What can hang from each mark
Q_937: Q_90 Q_725 Q_801 Q_977
Q_4: Q_359 Q_411
Q_455: Q_515
Q_23: Q_90 Q_725 Q_840 Q_937
Q_725: Q_801 Q_937
Q_977: Q_4 Q_359 Q_725 Q_937
Q_801: Q_359 Q_725 Q_937 Q_977
Q_90: Q_23 Q_725
Q_529: Q_411 Q_455
Q_870: Q_621 Q_665 Q_804
Q_359: Q_937
Q_840: Q_515 Q_621 Q_870
Q_515: Q_529 Q_665
Q_411: Q_4 Q_515 Q_529
Q_804: Q_840 Q_937
Q_665: Q_678 Q_870
Q_621: Q_804

Known rows, with every way that one mark hangs from another
Q_529{Q_411{Q_4 Q_515{Q_665{Q_870{Q_804}}}} Q_455}: [-208,-309,162,-412,156,-103,198,203,171,30,195,211,186,124,164,-9,105,218,30,-119,51,-17,-216,27,181,0,98,-150,48,544,106,547,144,138,-1,-206,-10,380,-234,-78,168,-149,-97,144,-311,-51,-63,427,44,70,226,68,-32,-22,-335,-140]
Q_411{Q_4{Q_359} Q_515}: [-64,-130,164,117,316,-215,7,162,83,-73,82,-76,-215,164,137,-78,232,113,-37,128,-19,-70,-57,159,137,-5,24,-5,-8,665,-57,430,-187,233,-202,57,34,268,-169,-100,11,-62,22,192,-117,74,42,225,41,23,60,-398,152,-530,-46,-29]
Q_804{Q_840{Q_515{Q_665} Q_621 Q_870}}: [-225,-37,-3,-77,154,-35,199,287,93,-54,24,-52,56,-163,-111,120,169,-6,38,278,-101,-264,-298,103,153,-26,48,-167,-331,361,-63,51,299,50,-241,46,-60,-314,-112,-223,239,-50,-48,253,-374,-154,-78,-117,-49,-5,-61,-89,149,381,-180,-255]
Q_665{Q_678 Q_870{Q_621 Q_804{Q_840}}}: [-253,121,-26,-296,381,-191,-407,278,-10,17,38,96,445,77,84,131,171,54,-15,5,-149,-121,-216,-100,66,3,14,-97,-189,41,109,-140,605,204,-236,280,-37,136,-244,-173,-63,-7,72,104,-41,-12,-181,161,228,-19,-47,272,-162,312,-84,73]
Q_804{Q_840{Q_621} Q_937{Q_90 Q_725}}: [-50,91,184,-69,59,-29,-42,97,18,-83,-9,-111,329,125,-70,160,165,-44,-34,135,-163,-28,137,45,177,133,-24,-106,155,45,-252,-220,197,-78,-397,-121,-107,-65,-304,51,-175,-69,51,176,-73,-238,133,-348,135,1,73,-105,195,148,223,182]
Q_359{Q_937{Q_725 Q_801 Q_977{Q_4}}}: [-166,-46,-70,213,156,43,-322,6,9,18,-495,-177,357,119,-33,192,252,87,95,-325,-91,-164,213,-115,55,65,-83,37,70,76,112,-121,29,199,-238,78,-180,-7,-523,-3,-225,-143,-10,-41,121,-120,-179,-194,230,-21,-129,-56,174,-74,-134,25]
Q_4{Q_359 Q_411{Q_515 Q_529}}: [-40,-35,203,217,241,-137,-137,344,86,-156,-18,40,-157,159,103,-21,140,108,-54,172,67,-247,-338,81,136,3,40,-102,-21,752,-100,92,280,308,-70,114,-19,50,-149,-20,-264,-61,-77,259,-154,20,84,20,87,88,32,-644,6,-273,-140,-49]
Q_937{Q_725 Q_801{Q_359}}: [-126,-125,53,-87,193,-43,-93,47,83,25,-300,-55,151,134,-67,24,198,170,45,-125,-92,80,136,-104,70,122,2,-13,126,-216,-59,-150,291,173,-220,-167,-214,75,-342,191,-62,-121,-72,-43,48,-69,28,-266,120,-21,10,-101,9,84,-221,43]
Q_840{Q_621{Q_804{Q_937{Q_90{Q_23} Q_801{Q_977}}}}}: [-201,-214,-47,-203,5,-110,19,97,44,34,-158,-109,356,46,-93,124,241,18,24,20,-129,-38,39,-26,85,47,22,-43,48,-179,137,-33,210,-175,-308,17,-231,145,31,0,-16,-40,12,94,-91,-196,165,-134,-157,14,79,-317,-37,-122,-97,-35]
Q_90{Q_23{Q_725 Q_840 Q_937{Q_801 Q_977{Q_4}}}}: [-137,-115,-230,253,259,11,-39,414,110,67,-411,32,167,162,-61,154,215,89,37,-70,-279,42,-114,-108,166,-77,-48,121,-102,20,131,-106,54,53,-446,146,-328,322,-223,116,-35,-116,-14,-1,-164,-76,-82,-148,168,-12,-59,136,-117,-33,55,-248]
Q_515{Q_529{Q_411} Q_665{Q_678 Q_870{Q_621 Q_804}}}: [-243,-227,-36,-454,313,-188,-129,198,30,5,3,212,633,86,120,127,75,124,-8,-92,11,-176,-279,-207,38,-59,132,-189,-57,196,67,272,902,140,-154,97,89,4,-241,-283,75,-58,129,85,-172,18,-141,151,71,23,-26,433,-288,355,-468,10]
Q_359{Q_937{Q_977{Q_725}}}: [-32,-7,-40,-58,102,19,-170,-65,73,39,-290,-152,251,183,21,120,191,54,99,-346,-129,-259,-16,-92,57,34,-63,-46,76,266,9,63,-92,203,-168,82,-7,-126,-392,-148,-318,-51,-5,-2,92,-1,-115,-83,98,4,-76,-123,56,-72,120,-16]
Q_725{Q_801{Q_937{Q_90} Q_977{Q_4 Q_359}}}: [206,-318,207,85,112,-18,-122,-79,25,-96,-345,-209,75,75,113,108,310,101,-1,190,-160,-29,9,-38,126,50,-47,45,85,161,-35,6,126,66,-359,-110,-70,440,-286,-43,-5,54,26,157,158,-148,-141,-222,75,-31,152,-205,162,372,-56,6]
Q_621{Q_804{Q_840{Q_870{Q_665{Q_678}}} Q_937{Q_801}}}: [-192,-127,-39,-240,222,-121,-261,15,128,-116,-121,-126,381,-37,-66,155,201,53,60,-157,-125,-35,27,29,212,68,18,-139,-143,-226,-44,-158,484,83,-341,226,-185,-198,-119,-12,69,0,-49,51,-108,-195,-231,-116,13,27,3,-51,83,-48,-87,-149]
Q_411{Q_4 Q_515{Q_665{Q_678}} Q_529}: [-273,-99,130,63,297,-257,-123,210,19,-97,165,-46,-118,155,221,-5,185,189,-122,-56,-17,-127,-442,126,141,-108,134,-220,-268,793,35,682,268,254,-214,-119,-162,-11,-210,-138,-106,-24,53,122,-216,71,-115,193,-28,49,133,-146,203,-325,-347,44]
Q_725{Q_937{Q_90 Q_977{Q_359}}}: [-30,-127,87,-259,106,52,140,-40,-69,57,-216,-251,217,51,-10,113,136,110,-49,-19,-170,-211,118,9,154,78,-29,-57,63,494,-70,-147,59,-68,-317,102,101,147,-313,-176,-126,64,-90,123,90,-36,-34,-173,110,-22,18,-38,-49,174,48,65]
Q_529{Q_411{Q_4{Q_359}} Q_455{Q_515{Q_665{Q_678}}}}: [-171,-403,135,-196,251,-126,255,245,121,1,207,283,65,139,216,-38,21,151,5,18,19,-79,-385,-46,134,120,103,-141,62,382,1,458,339,131,51,-278,154,343,-258,-152,39,-117,-110,137,-348,-70,-34,337,39,145,100,-74,-57,-266,-269,-239]
Q_23{Q_937{Q_90{Q_725} Q_801 Q_977}}: [-206,-163,39,98,34,98,-23,225,36,67,-279,-44,377,52,-95,64,261,103,28,-276,-103,-183,-6,-170,143,27,-21,34,-111,192,-119,-97,78,-5,-341,49,-156,118,-439,-37,-248,-28,-106,84,-31,-103,-137,-170,216,3,65,47,84,-160,-126,34]
Q_23{Q_725{Q_801{Q_359}}}: [47,-13,60,80,200,-93,-53,263,173,-79,-92,-18,-35,146,71,40,136,112,37,-43,-171,15,-142,-53,110,91,-4,-11,-280,58,-90,320,191,106,-294,-204,-46,137,-257,61,202,-64,-18,55,-67,-23,100,-165,-10,24,15,-147,-101,106,59,-91]
Q_23{Q_840{Q_870{Q_621}} Q_937{Q_90 Q_801{Q_359}}}: [-77,11,-12,45,200,-3,64,767,17,139,-326,23,48,39,-43,136,249,190,-28,283,-240,138,-75,-77,166,-84,-41,-27,-456,122,-19,-209,405,66,-421,12,-366,101,-315,90,-27,43,-129,90,-127,-247,-95,-256,158,-77,5,113,-1,36,-152,-147]
Q_840{Q_515{Q_529{Q_455} Q_665{Q_678}} Q_870}: [-225,-445,-108,169,184,-51,236,269,102,-18,-163,265,44,-166,-9,59,87,114,-27,207,-19,-326,-447,8,74,-24,187,-168,-369,503,-71,203,328,70,-90,179,92,-66,-91,-346,153,-46,-87,236,-225,-103,-329,-27,-87,-24,-122,217,212,87,-371,-341]
Q_621{Q_804{Q_840{Q_515{Q_529}}}}: [-180,-98,-64,-294,135,-96,4,-212,182,-39,-85,1,187,-78,-64,0,212,12,45,-190,-100,-175,-47,-14,154,-41,26,0,-110,220,-167,85,250,-10,-322,86,-89,-302,65,44,320,16,-3,136,-95,-99,-127,46,-85,9,-16,-48,158,232,26,-194]
Q_90{Q_23{Q_725{Q_801} Q_840{Q_621} Q_937}}: [-55,42,-151,269,113,-6,40,607,120,42,-137,158,70,170,-46,157,116,60,42,150,-373,84,-349,-32,121,-75,-62,-10,-258,-38,144,33,89,-47,-404,-109,-183,77,-45,28,165,-94,-33,144,-357,-42,112,-157,-23,31,-64,29,-270,-266,231,-272]
Q_23{Q_937{Q_90 Q_801{Q_359 Q_725} Q_977}}: [-1,-235,86,-97,82,0,-57,190,108,50,-402,-79,221,131,-85,82,260,139,-3,-154,-162,-113,110,-176,179,2,37,25,10,195,-97,-88,204,84,-312,15,-289,104,-474,18,-203,-9,-88,3,167,-105,27,-104,130,34,115,19,16,-112,-114,-69]
Q_90{Q_23{Q_840} Q_725{Q_937{Q_801 Q_977}}}: [-194,-45,-36,-208,108,95,121,102,75,54,-349,6,312,47,-144,157,165,147,38,-296,-118,-112,-233,-85,106,34,-60,-88,220,115,21,-45,80,116,-373,27,-167,233,-76,-13,-266,62,-173,193,-452,-42,-75,-170,229,-37,30,63,-332,254,-6,-163]
Q_937{Q_725 Q_801 Q_977{Q_4 Q_359}}: [-157,-253,-111,118,274,102,-124,-277,-36,23,-467,-316,268,53,-33,136,301,96,67,-153,-111,-66,305,-146,84,127,-70,125,229,-5,50,-206,248,194,-252,84,-157,229,-573,-2,-158,-171,35,-97,217,-68,-246,-209,316,-65,-73,9,176,315,-265,48]
Q_804{Q_840{Q_515{Q_665{Q_678}} Q_621}}: [-217,-8,-2,-90,164,-124,22,199,73,-97,89,-118,209,-56,-80,104,94,-63,7,149,-131,-251,-346,18,159,-34,61,-182,-256,294,-160,44,385,129,-217,19,-102,-243,-69,-208,199,-50,10,211,-303,-118,45,12,35,53,-53,-62,128,249,-105,-159]
Q_937{Q_90 Q_977{Q_359}}: [-49,-309,25,-38,194,42,60,-66,-9,63,-154,-249,175,109,33,45,262,41,-3,18,-121,-219,199,-63,123,82,10,89,89,484,-112,31,174,-40,-235,87,79,266,-354,-19,-180,-50,19,63,153,-101,-131,-64,243,-13,39,-25,81,7,65,95]
Q_801{Q_359 Q_725 Q_937{Q_977}}: [280,-361,283,-589,185,-66,-329,-304,238,-129,-392,-15,-117,202,-20,107,221,163,49,-31,-88,-78,-39,-92,109,44,132,-37,340,257,-6,186,129,360,-161,-167,-202,76,-418,62,-251,26,-36,-54,207,-8,129,-153,87,17,80,-161,-72,177,-44,-117]
Q_725{Q_937{Q_977{Q_4 Q_359}}}: [-5,-112,22,-268,160,12,108,-162,-55,-28,-314,-293,168,23,19,216,85,111,0,-80,-208,-144,4,-20,91,45,-54,-23,103,302,120,-158,-38,119,-306,207,34,228,-333,-298,-61,17,-49,57,67,43,-75,-92,77,-40,-36,-74,-5,404,-89,-68]
Q_804{Q_937{Q_725 Q_977{Q_359}}}: [33,-210,22,15,164,11,-184,-229,65,-96,-233,-102,162,156,-8,134,98,54,22,-73,-68,-37,323,-54,121,156,-34,109,317,128,45,-110,-17,133,-255,53,72,136,-466,-87,-270,-109,59,-16,132,2,-96,-257,169,-36,-81,21,173,-109,63,66]
Q_529{Q_411{Q_4 Q_515}}: [-99,-167,195,-178,81,-198,15,24,133,-48,120,80,92,130,133,-22,77,204,38,6,-55,6,-54,119,130,19,48,-74,58,531,-32,699,-166,200,-84,-97,-52,136,-189,-53,47,-112,42,166,-213,-12,113,307,15,36,205,-200,75,-274,-145,-34]
Q_804{Q_840 Q_937{Q_801 Q_977}}: [-154,18,105,-222,184,-39,17,-65,135,-141,-169,-276,498,90,-117,131,186,35,12,-304,-92,-91,343,-57,219,111,-33,-1,47,92,-104,-50,218,264,-348,65,-152,108,-409,17,-133,-21,-27,132,-6,-188,-88,-163,203,30,134,-83,156,77,63,-78]
Q_4{Q_359{Q_937{Q_90 Q_725 Q_801}} Q_411{Q_529}}: [-56,34,167,522,188,10,-325,528,-17,-48,-228,44,67,223,56,92,260,89,-33,100,15,-323,-180,-55,185,131,-10,-112,71,505,-155,-270,490,120,-136,77,-86,-112,-352,98,-445,-111,-114,203,-34,-145,42,-274,158,93,-30,-552,7,-247,-141,109]
Q_937{Q_801 Q_977{Q_359}}: [-207,-199,-64,-60,218,60,25,-109,28,30,-235,-332,291,67,-43,65,245,116,67,-207,-128,-146,256,-135,106,98,-10,85,1,171,61,44,263,218,-185,75,-55,247,-370,-68,-46,-91,-33,23,108,-43,-157,-32,191,1,35,-121,7,-64,-179,-76]
Q_4{Q_411{Q_515 Q_529}}: [-159,3,178,25,102,-93,-182,167,97,-129,-3,15,-10,127,94,12,95,161,-25,-41,54,-158,-293,59,91,-59,66,-143,-92,646,-31,310,193,266,-72,-13,-145,-97,-177,6,-267,-35,-37,220,-122,20,43,-6,14,67,102,-438,65,-107,-182,-16]
Q_455{Q_515{Q_529 Q_665{Q_678 Q_870{Q_804}}}}: [-368,-274,-92,-244,339,-64,-120,40,67,41,-58,158,316,83,176,-17,70,126,12,-243,89,-167,-88,-144,14,-31,130,-38,-98,267,128,293,621,42,-265,-10,119,-26,-241,-261,-72,79,84,130,-197,81,-228,55,-10,56,-146,215,-161,-23,-376,-50]
Q_870{Q_621 Q_665{Q_678} Q_804{Q_937}}: [-134,-210,30,-243,174,-225,-670,231,-32,-181,-2,-194,356,165,91,251,95,-10,35,-374,-38,85,-186,23,91,-144,-18,-143,-39,-278,401,-102,670,240,-160,-88,-77,-294,-383,-239,82,3,86,-125,-141,15,-49,-126,69,-69,-111,176,135,-79,-55,13]
Q_23{Q_725{Q_937} Q_840{Q_515}}: [-60,204,-96,149,126,27,-123,225,96,1,-188,31,-152,-16,30,71,34,109,-14,137,-142,-52,-201,73,198,-6,-19,12,-450,529,-167,122,-83,11,-403,-9,-126,-65,-109,-26,201,74,-32,145,-269,-89,125,-209,45,-29,-189,42,74,360,136,-143]
Q_455{Q_515{Q_529 Q_665{Q_678 Q_870{Q_804{Q_937}}}}}: [-313,-294,-59,-213,310,-82,-164,50,83,-13,-78,146,335,114,175,31,28,118,-6,-252,109,-129,7,-141,54,9,129,-21,-36,233,143,280,574,63,-305,30,102,26,-280,-302,-151,90,93,145,-195,64,-199,9,-27,52,-133,199,-114,-95,-352,-39]
Q_23{Q_90 Q_840{Q_515}}: [-109,-245,-165,-35,130,26,-72,246,120,-26,-1,6,-101,28,38,54,104,24,-54,157,-153,-80,-28,-6,62,-29,-8,112,-400,433,-165,-7,-43,139,-331,-68,-36,-86,-3,146,154,26,-35,153,-342,-119,44,8,123,32,-82,182,89,226,62,-132]
Q_870{Q_621 Q_804{Q_937{Q_725{Q_801} Q_977{Q_4}}}}: [-69,-119,30,-237,127,-82,-394,17,-1,-131,-279,-149,309,112,10,225,249,9,21,-467,47,31,192,-69,56,-37,-158,56,51,-73,397,-28,385,206,-241,-227,-109,-181,-662,-75,8,-34,48,-68,15,-42,-73,-316,106,-146,-65,198,245,310,-28,59]
Q_725{Q_801{Q_359 Q_977{Q_4 Q_937}}}: [183,-229,105,-259,181,-140,169,49,125,-149,-439,-205,64,86,45,107,158,110,26,79,-129,45,-38,-68,95,47,-50,-30,135,-14,179,132,115,178,-300,-40,-134,396,-240,-155,61,46,51,43,105,-78,6,-122,-54,-8,129,-332,46,535,-221,-195]
Q_621{Q_804{Q_937{Q_801{Q_359}}}}: [-80,-211,8,-349,114,-151,-175,-49,169,-70,-205,-128,201,86,-39,108,164,102,47,-307,-43,60,177,-106,141,104,19,32,4,-225,49,11,238,84,-300,61,-232,100,-119,91,30,-25,-74,-5,-9,-103,50,-85,-109,19,57,-219,31,-139,-137,-77]
Q_725{Q_801 Q_937{Q_90{Q_23{Q_840}} Q_977}}: [-18,-129,56,-198,63,52,278,136,30,46,-322,-136,384,48,-96,135,174,115,-57,-115,-167,-142,67,33,153,37,-122,-115,-64,384,-10,-20,221,-49,-361,-85,35,-12,-308,1,-54,140,-189,261,-149,-157,-56,-262,136,18,35,114,-208,58,249,-102]
Q_937{Q_90 Q_725 Q_977}: [-129,-252,19,-44,168,64,-77,-190,10,83,-264,-35,293,91,-52,-13,294,37,-6,-79,7,-193,251,-26,51,90,-24,47,140,336,-176,-110,136,-120,-215,-92,67,-70,-533,198,-298,-87,24,-22,188,-149,-136,-335,315,-25,-77,174,190,47,125,243]
Q_515{Q_529 Q_665{Q_678}}: [-178,-221,-47,-184,278,-158,-3,33,35,-87,-50,6,384,99,67,79,84,55,-31,-140,-48,-215,-330,-168,-26,-74,161,-182,-117,174,-147,207,567,121,-203,30,105,-23,-117,-223,19,-48,101,94,-70,43,-121,-43,-6,55,-46,237,-51,27,-257,-29]
Q_23{Q_90 Q_840{Q_515 Q_621} Q_937{Q_977{Q_359}}}: [-113,-303,-293,74,121,147,132,478,55,46,-67,-34,-30,17,-61,134,72,-11,-25,436,-394,-105,-3,-36,173,-93,-49,121,-454,547,74,-228,-37,95,-396,60,-93,-200,-135,-127,183,-13,-24,86,-266,-79,44,11,129,25,-195,142,-9,-33,-90,-271]

Rows
[-207,29,31,-67,75,-54,266,51,93,-57,17,-46,216,-55,-88,71,124,-14,23,138,-228,-203,-185,56,119,-41,57,-100,-155,357,-139,146,210,82,-271,-9,-71,-263,-12,-170,270,-20,48,283,-224,-126,63,2,-44,5,3,-185,162,281,4,-203] : Q_804{Q_840{Q_515{Q_529} Q_621}}
[-104,-156,28,-86,89,-53,-156,228,76,-79,-143,101,38,36,35,155,172,116,72,-117,-58,-89,-18,86,40,45,24,1,-141,92,298,0,1,25,-207,89,-4,-41,-278,-143,-55,-46,-38,120,-181,-53,-87,-213,-104,-99,19,-14,162,-15,-99,-69] : Q_840{Q_870{Q_804{Q_937}}}
[28,-299,-14,123,223,-5,-128,152,135,-30,-212,2,27,195,-14,88,212,87,41,-21,-227,-69,-92,-30,167,65,-16,47,110,100,101,165,104,57,-303,-50,4,272,-176,35,49,-114,-37,89,-71,41,-84,-192,33,-1,7,-74,-227,-181,184,-167] : Q_90{Q_23{Q_725{Q_801{Q_937{Q_977{Q_359}}}}}}
[-298,-269,-48,-174,265,-95,-37,-20,61,-20,-48,63,220,82,146,-30,34,100,-7,-242,57,-151,-161,-127,-16,-50,124,-78,-108,244,-26,389,509,90,-231,-155,112,-85,-189,-228,-42,60,74,121,-179,66,-157,-21,-47,66,-112,103,-45,-172,-268,-95] : Q_455{Q_515{Q_529 Q_665{Q_678}}}
[-234,-118,-83,-171,58,-62,71,140,52,10,-183,-3,211,-123,-83,148,230,95,78,224,-127,-72,-28,58,31,75,38,-95,-263,-123,241,12,148,-89,-249,127,-155,-37,-62,-164,34,-33,-10,104,-115,-204,2,-208,-222,-37,-15,-326,36,-16,-307,-150] : Q_840{Q_621{Q_804{Q_937{Q_801{Q_977}}}} Q_870}
[-31,-197,155,28,253,-278,-157,349,100,-93,90,76,99,190,161,22,69,137,7,113,-14,-158,-212,70,204,22,57,-168,37,657,-96,537,97,278,-79,62,11,149,-181,-192,-8,-138,22,164,-279,-7,75,339,92,89,72,-216,-36,-525,-264,-54] : Q_529{Q_411{Q_4{Q_359{Q_937}} Q_515{Q_665{Q_678}}}}
[-282,-230,-89,-87,142,-63,-163,371,-39,-34,17,-2,214,-21,15,212,145,48,137,161,-223,-104,-418,186,-15,-62,79,-257,-329,-94,443,-56,449,-2,-70,45,-24,-423,-196,-314,111,-76,25,29,-312,-86,-31,-135,-62,-45,-149,-88,-4,-115,-269,-117] : Q_840{Q_621 Q_870{Q_665{Q_678} Q_804}}
[133,-517,215,-361,258,-4,-8,148,174,5,-380,45,17,223,-76,73,267,132,21,106,-119,-22,-91,-46,201,53,69,-23,339,309,-56,14,194,129,-326,-81,-229,338,-249,251,-376,43,-115,57,-106,-168,-4,-294,294,-51,70,-132,-177,136,-24,-33] : Q_801{Q_359 Q_937{Q_90{Q_23{Q_840} Q_725} Q_977}}
[-170,-230,-81,-31,-77,-102,-101,4,116,-59,-61,-39,51,-92,-87,135,76,-15,54,70,-58,-125,-81,53,124,46,38,11,-224,146,129,167,12,-34,-191,81,-147,-266,-20,-197,189,-37,-15,149,-225,-123,188,-20,-226,6,-136,-312,246,-175,-100,-166] : Q_840{Q_515 Q_621{Q_804{Q_937}}}
[-4,-69,78,-240,67,6,183,-114,15,-86,-345,-249,350,-27,-30,212,112,120,-2,-249,-145,-142,-1,-4,61,52,-128,-98,-141,224,120,30,82,157,-289,-15,55,-19,-471,-227,39,87,-132,163,-22,-47,-86,-182,55,9,-8,-11,-16,325,4,-128] : Q_725{Q_801 Q_937{Q_977{Q_4}}}
[-117,25,-181,149,221,168,-91,128,40,96,-376,-45,195,105,-75,83,192,129,62,14,-251,66,182,-142,164,-25,-101,125,-99,143,29,-350,178,143,-368,-16,-204,-19,-441,79,-73,-71,-29,-45,28,-79,-187,-231,322,-22,-150,232,52,-116,-50,-100] : Q_23{Q_840 Q_937{Q_725 Q_801 Q_977{Q_359}}}
[71,-41,102,366,58,6,-321,196,16,-33,-398,-32,261,143,61,144,247,50,31,4,-33,-169,51,-73,96,48,-93,-52,135,237,-106,-123,87,-16,-265,-20,-87,-14,-386,29,-276,-46,24,138,112,-176,-79,-288,139,14,-34,-138,148,135,-13,113] : Q_359{Q_937{Q_90 Q_725{Q_801{Q_977{Q_4{Q_411}}}}}}
[-245,-252,83,-197,122,-65,183,-126,111,25,14,194,155,106,182,-60,43,194,46,-160,-33,-24,8,-18,23,27,86,5,71,364,61,681,147,56,-183,-244,94,-61,-226,-140,10,28,89,180,-209,19,-23,124,-111,47,53,-117,0,-177,-187,-130] : Q_455{Q_515{Q_529{Q_411{Q_4}}}}
[-89,-202,140,-3,387,-220,2,214,90,-98,117,-158,-186,157,134,-60,245,82,-51,44,114,-118,-127,91,164,-60,47,-62,-23,680,-79,435,64,225,-216,-17,58,205,-212,-136,69,-70,14,146,-200,101,-7,168,28,54,22,-254,105,-398,-210,-33] : Q_411{Q_4{Q_359} Q_515{Q_665}}
[295,-288,161,79,167,-9,-114,-119,10,-77,-386,-282,3,152,122,154,361,26,8,-31,-120,-110,-261,-80,103,150,-110,-47,178,9,-277,-143,198,209,-288,19,-77,211,-506,-90,-304,-2,-48,113,93,-87,-71,-270,129,-23,63,-317,186,515,124,85] : Q_977{Q_4{Q_359} Q_725{Q_801{Q_937{Q_90}}}}
[-129,-311,-33,41,188,-71,-432,187,32,-116,-157,89,177,48,43,187,127,86,92,-51,-83,-34,-129,153,77,9,42,-136,-59,-120,306,-210,316,52,-167,111,16,-325,-361,-186,-84,-59,21,-28,-170,-53,-217,-286,45,-79,-153,157,168,-123,-151,-28] : Q_840{Q_870{Q_665{Q_678} Q_804{Q_937{Q_725}}}}
[-198,-103,174,-113,133,-51,-13,261,120,-119,60,26,8,120,95,18,92,151,-45,-127,143,-178,-457,-15,114,-92,104,-231,-111,649,-45,268,402,252,-6,-173,-110,29,-188,-4,-166,-73,-136,191,-192,-7,-47,16,11,107,122,-285,41,10,-293,-110] : Q_4{Q_411{Q_515{Q_665} Q_529{Q_455}}}
[-44,-36,75,-219,49,-22,106,213,-25,79,-206,-51,178,100,-25,140,113,119,-70,-7,-186,-70,-115,43,110,4,-27,-104,59,258,-77,-185,25,-136,-380,29,-38,171,-56,8,-113,77,-134,217,-189,-87,80,-200,34,-8,58,35,-151,117,211,5] : Q_725{Q_937{Q_90{Q_23{Q_840}}}}
[-290,-74,110,-33,43,3,145,93,57,35,43,167,-99,100,186,13,95,196,-37,-258,-114,-79,-421,4,-7,22,71,-47,-191,318,167,260,214,87,-126,-387,-26,154,-178,16,-69,-18,-145,120,-215,-58,-154,55,-60,53,125,-189,152,-85,-20,-138] : Q_411{Q_529{Q_455{Q_515}}}
[-226,-199,-70,223,-7,-18,144,299,48,20,-91,102,-116,-197,-79,126,113,73,65,443,-132,-231,-296,169,31,39,71,-70,-431,358,166,189,-55,-4,-99,147,-29,-246,-103,-323,132,-70,-53,255,-312,-130,26,-97,-168,-56,-149,-260,217,-30,-218,-244] : Q_840{Q_515 Q_621 Q_870}
[-186,116,-126,-12,144,-2,63,423,35,83,-178,-12,138,127,-68,162,120,106,12,83,-291,34,-251,14,113,-2,-15,-94,-134,2,87,-5,136,-46,-388,-53,-221,177,33,39,79,-49,-60,142,-349,-76,207,-214,-14,1,-35,-94,-334,48,115,-167] : Q_90{Q_23{Q_725{Q_937{Q_801}} Q_840{Q_621}}}
